Here is a tiny trained network, its code and every weight. The questions are about switching its units off for an input and a target symbol, where a switched-off unit gives its printed mean instead of its output.

import numpy as np


def w(rows, s, z=0):
    codes = np.array(rows[::2]) - 128.0
    scale = np.full(codes.shape[1], s)
    scale[-1] = z or s
    return codes * scale


def norm(h):
    return h / np.sqrt((h * h).mean(-1, keepdims=True) + 1e-5)


def f(y):
    return np.maximum(y, 0)


def softmax(a):
    e = np.exp(a - a.max(-1, keepdims=True))
    return e / e.sum(-1, keepdims=True)


def log_softmax(a):
    a = a - a.max(-1, keepdims=True)
    return a - np.log(np.exp(a).sum(-1, keepdims=True))


def net(x, mask):
    ids = ['δθλμφψ'.index(c) for c in x.split()]
    T = len(ids)
    res = E[ids] + P[:T]
    u = 0
    for l in range(2):
        q, k, v = (norm(res) @ M[l].T for M in (Q, K, V))
        z = softmax(np.where(np.tri(T) > 0, q @ k.T / 3**0.5, -1e9)) @ v
        res = res + np.where(mask[u], z, O[l][:, -1]) @ O[l][:, :-1]
        u += 1
        y = f(norm(res) @ A[l][:, :-1].T + A[l][:, -1])
        res = res + np.where(mask[u : u + 4], y, B[l][:, -1]) @ B[l][:, :-1]
        u += 4
    return log_softmax(norm(res)[-1] @ U[:, :-1].T + U[:, -1])


Q, K, V, O, A, B = {}, {}, {}, {}, {}, {}
E = w([
[92,67,193],'δ',
[93,10,206],'θ',
[100,5,201],'λ',
[54,89,175],'μ',
[255,204,176],'φ',
[168,51,116],'ψ',
],0.0076)
P = w([
[209,80,254],'0',
[186,98,232],'1',
[168,126,197],'2',
[147,140,174],'3',
[133,152,138],'4',
[104,165,115],'5',
[76,183,90],'6',
[47,205,43],'7',
[12,143,47],'8',
],0.0036)
Q[0] = w([
[213,237,64],'L0H0',
[86,2,158],'L0H0',
[127,58,111],'L0H0',
],0.008)
K[0] = w([
[175,109,254],'L0H0',
[47,180,65],'L0H0',
[131,219,45],'L0H0',
],0.0082)
V[0] = w([
[240,2,108],'L0H0',
[85,92,98],'L0H0',
[197,158,146],'L0H0',
],0.0064)
O[0] = w([
[127,49,1,254],'L0H0',
[192,168,78,162],'L0H0',
[157,80,157,61],'L0H0',
],0.0077,0.0026)
A[0] = w([
[185,127,242,248],'L0N0',
[1,157,154,247],'L0N1',
[17,124,111,95],'L0N2',
[216,83,237,154],'L0N3',
],0.0057,0.0013)
B[0] = w([
[161,165,153,205],'L0N0',
[125,49,128,253],'L0N1',
[118,1,95,206],'L0N2',
[107,175,166,204],'L0N3',
],0.0069,0.004)
Q[1] = w([
[184,255,102],'L1H0',
[41,46,128],'L1H0',
[136,89,210],'L1H0',
],0.0089)
K[1] = w([
[225,28,249],'L1H0',
[113,181,32],'L1H0',
[1,159,96],'L1H0',
],0.0057)
V[1] = w([
[75,30,68],'L1H0',
[2,24,167],'L1H0',
[40,59,247],'L1H0',
],0.0043)
O[1] = w([
[93,253,134,215],'L1H0',
[39,202,123,253],'L1H0',
[77,139,61,237],'L1H0',
],0.0054,0.0048)
A[1] = w([
[91,72,139,247],'L1N0',
[174,61,75,254],'L1N1',
[203,255,84,181],'L1N2',
[169,101,61,22],'L1N3',
],0.0095,0.00085)
B[1] = w([
[205,175,101,254],'L1N0',
[162,232,147,184],'L1N1',
[255,141,227,163],'L1N2',
[63,195,168,157],'L1N3',
],0.0066,0.006)
U = w([
[37,116,195,255],'δ',
[105,100,99,2],'θ',
[141,158,45,185],'λ',
[67,219,255,45],'μ',
[220,64,222,193],'φ',
[169,93,33,27],'ψ',
],0.0095,0.0035)

Each question gives the input, a string of symbols that net reads in full, and the target symbol t.
The units are the heads (3 rows each of Q, K, V and O) and the neurons (one row each of A and B). Each row of codes is followed by its name. A weight is (code - 128) times the scale printed after its matrix; where a second scale follows, it is the last column's (O, A, B and U).
mask holds one flag per unit, layer by layer, with each layer's heads first. A switched-off unit (its flag False) gives its mean, the last column of its rows in O or B, instead of its output. The means were averaged over made-up inputs and are rounded, as every weight is.
A unit's drop is (log p(t) with every unit on - log p(t) with that unit switched off) / (log p(t) with every unit on - log p(t) with every unit switched off).
The circuit of an input: a set's keep is (log p(t) with only the set's units on - log p(t) with every unit switched off) / (log p(t) with every unit on - log p(t) with every unit switched off). Starting from all 10 units, units are removed one at a time, each time the one whose removal leaves the highest keep (on an exact tie, the one counted first), for as long as the keep stays at least 0.8.
units of the circuit, in order: the units of the circuit, biggest drop first
k most important neurons: the k neurons with the biggest drops, biggest first
top k neurons in layer l: the k neurons of layer l with the biggest drops, biggest first
drop of u: that unit's drop, to one decimal
input δ λ ψ λ δ, target λ: units of the circuit, in order	L0H0
input μ ψ λ, target ψ: units of the circuit, in order	L0H0; L1N0
input μ μ λ, target μ: 2 most important neurons	L0N2; L0N1
input θ φ δ δ λ λ μ φ μ, target φ: units of the circuit, in order	L1H0; L0N1; L0N2; L0H0
input λ λ λ μ μ μ μ ψ, target μ: top 2 neurons in layer 0	L0N2; L0N1
input λ μ θ μ ψ, target μ: units of the circuit, in order	L1N3; L0N2
input μ μ λ μ ψ λ λ, target λ: units of the circuit, in order	L0H0; L1N0
input μ ψ μ φ ψ θ, target ψ: units of the circuit, in order	L0H0; L1N0
input δ μ φ μ λ, target μ: top 2 neurons in layer 0	L0N3; L0N2
input δ φ λ μ μ δ ψ δ, target ψ: 2 most important neurons	L0N2; L0N1
input φ λ δ μ θ θ φ μ, target φ: top 3 neurons in layer 0	L0N1; L0N2; L0N3
input ψ θ φ ψ λ, target ψ: 2 most important neurons	L1N2; L0N0
input μ μ φ λ λ, target φ: top 2 neurons in layer 1	L1N0; L1N1
input λ φ ψ φ δ, target φ: units of the circuit, in order	L1H0
input ψ θ μ δ λ δ φ θ, target φ: units of the circuit, in order	L1H0; L0N1
input θ δ μ ψ δ, target λ: units of the circuit, in order	L0H0; L1N0
input ψ δ λ θ, target λ: drop of L0H0	0.7
input μ μ λ μ θ φ, target φ: drop of L0N2	-0.1
input ψ φ δ θ φ ψ δ, target ψ: drop of L1N1	0.0
input ψ δ φ λ μ μ θ, target μ: top neuron in layer 0	L0N0
